Below is a small trained network, with its code and all its weights. Each question gives an input and a class and asks what happens when units are switched off, that is, made to give their printed mean instead of their output.

import numpy as np


def w(rows, s, z=0):
    codes = np.array(rows[::2]) - 128.0
    scale = np.full(codes.shape[1], s)
    scale[-1] = z or s
    return codes * scale


def norm(h):
    return h / np.sqrt((h * h).mean(-1, keepdims=True) + 1e-5)


def f(y):
    return np.maximum(y, 0)


def log_softmax(a):
    a = a - a.max(-1, keepdims=True)
    return a - np.log(np.exp(a).sum(-1, keepdims=True))


def net(x, mask):
    res = np.array(x, float).reshape(1, 7) / 4 @ E
    u = 0
    for l in range(4):
        y = f(norm(res) @ A[l][:, :-1].T + A[l][:, -1])
        res = res + np.where(mask[u : u + 4], y, B[l][:, -1]) @ B[l][:, :-1]
        u += 4
    return log_softmax(norm(res)[-1] @ U[:, :-1].T + U[:, -1])


A, B = {}, {}
E = w([
[125,136,133,141],'x0',
[169,186,78,2],'x1',
[129,128,136,139],'x2',
[45,222,34,99],'x3',
[117,139,111,86],'x4',
[153,183,212,106],'x5',
[121,129,132,124],'x6',
],0.0061)
A[0] = w([
[155,164,146,134,22],'L0N1',
[179,59,9,22,151],'L0N2',
[8,124,254,97,160],'L0N3',
[205,89,46,50,253],'L0N4',
],0.0054,0.0012)
B[0] = w([
[33,101,69,158,137],'L0N1',
[159,192,108,217,253],'L0N2',
[163,129,56,174,199],'L0N3',
[110,72,254,205,241],'L0N4',
],0.008,0.0038)
A[1] = w([
[149,85,1,179,4],'L1N1',
[166,119,156,119,109],'L1N2',
[5,87,64,157,185],'L1N3',
[133,175,56,193,20],'L1N4',
],0.0079,0.0017)
B[1] = w([
[88,163,182,161,209],'L1N1',
[139,198,195,122,166],'L1N2',
[3,81,204,183,253],'L1N3',
[61,89,144,113,237],'L1N4',
],0.012,0.0045)
A[2] = w([
[100,91,154,252,230],'L2N1',
[168,81,140,113,131],'L2N2',
[120,116,126,151,95],'L2N3',
[73,134,126,105,252],'L2N4',
],0.012,0.0036)
B[2] = w([
[154,138,64,98,249],'L2N1',
[68,22,72,105,139],'L2N2',
[2,72,100,177,140],'L2N3',
[186,84,77,143,174],'L2N4',
],0.0082,0.016)
A[3] = w([
[208,89,127,210,144],'L3N1',
[124,120,160,192,72],'L3N2',
[80,254,122,103,2],'L3N3',
[158,180,206,100,91],'L3N4',
],0.0083,0.00094)
B[3] = w([
[172,169,123,115,254],'L3N1',
[74,135,73,121,192],'L3N2',
[117,200,40,172,182],'L3N3',
[134,211,254,85,181],'L3N4',
],0.011,0.0042)
U = w([
[49,7,35,154,222],'0',
[220,153,113,222,253],'1',
[8,102,254,168,77],'2',
],0.0075,0.00073)

Each question gives the input, the list of numbers given to net, and the class t.
The units are the neurons (one row each of A and B). Each row of codes is followed by its name. A weight is (code - 128) times the scale printed after its matrix; where a second scale follows, it is the last column's (A, B and U).
mask holds one flag per neuron, layer by layer. A switched-off neuron (its flag False) gives its mean, the last column of its row in B, instead of its output. The means were averaged over made-up inputs and are rounded, as every weight is.
A unit's drop is (log p(t) with every unit on - log p(t) with that unit switched off) / (log p(t) with every unit on - log p(t) with every unit switched off).
The circuit of an input: a set's keep is (log p(t) with only the set's units on - log p(t) with every unit switched off) / (log p(t) with every unit on - log p(t) with every unit switched off). Starting from the 12 units with the biggest drops (on a tie, the unit counted first), units are removed one at a time, each time the one whose removal leaves the highest keep (on an exact tie, the one counted first), for as long as the keep stays at least 0.8.
units of the circuit, in order: the units of the circuit, biggest drop first
unit that matters most: the unit with the biggest drop
top k neurons: the k neurons with the biggest drops, biggest first
top k neurons in layer l: the k neurons of layer l with the biggest drops, biggest first
drop of u: that unit's drop, to one decimal
input [-6,-7,0,-3,5,4,-7], class 1: top 3 neurons => L1N3, L1N4, L3N1
input [-5,-2,-1,4,4,8,1], class 0: unit that matters most => L0N3
input [-4,-3,-8,5,1,-3,-3], class 2: top 2 neurons => L1N3, L1N1
input [-6,5,-3,-2,7,-6,1], class 1: top 2 neurons => L0N2, L1N3
input [2,5,-8,-6,5,-8,7], class 1: units of the circuit, in order => L0N2, L1N3
input [6,4,-3,-2,-8,-5,-1], class 1: units of the circuit, in order => L1N3, L3N1
input [-6,-5,-6,-4,-4,4,5], class 1: top 3 neurons => L1N3, L3N1, L1N4
input [-7,7,-7,-3,-2,-4,-6], class 1: top 2 neurons => L0N2, L0N4
input [2,1,5,2,-1,6,8], class 1: top 2 neurons => L1N3, L2N1
input [-8,-1,8,6,-4,-5,4], class 2: top 3 neurons in layer 1 => L1N3, L1N1, L1N4
input [-8,-1,3,6,2,-5,3], class 2: top 2 neurons => L1N3, L1N1
input [-5,1,-6,-1,0,-1,6], class 1: top 2 neurons => L0N4, L1N3
input [-4,5,-5,-4,5,-1,0], class 1: top 2 neurons in layer 0 => L0N2, L0N4
input [-5,-7,-3,-4,0,4,6], class 1: unit that matters most => L1N3
input [-4,0,-7,-2,1,3,0], class 1: top 2 neurons in layer 1 => L1N2, L1N4
input [-8,-7,3,3,7,-8,-8], class 2: top 2 neurons in layer 1 => L1N3, L1N1
input [-3,1,6,4,8,8,8], class 1: top 2 neurons in layer 1 => L1N3, L1N4
input [8,-1,-5,1,-1,4,3], class 0: drop of L0N3 => 0.2
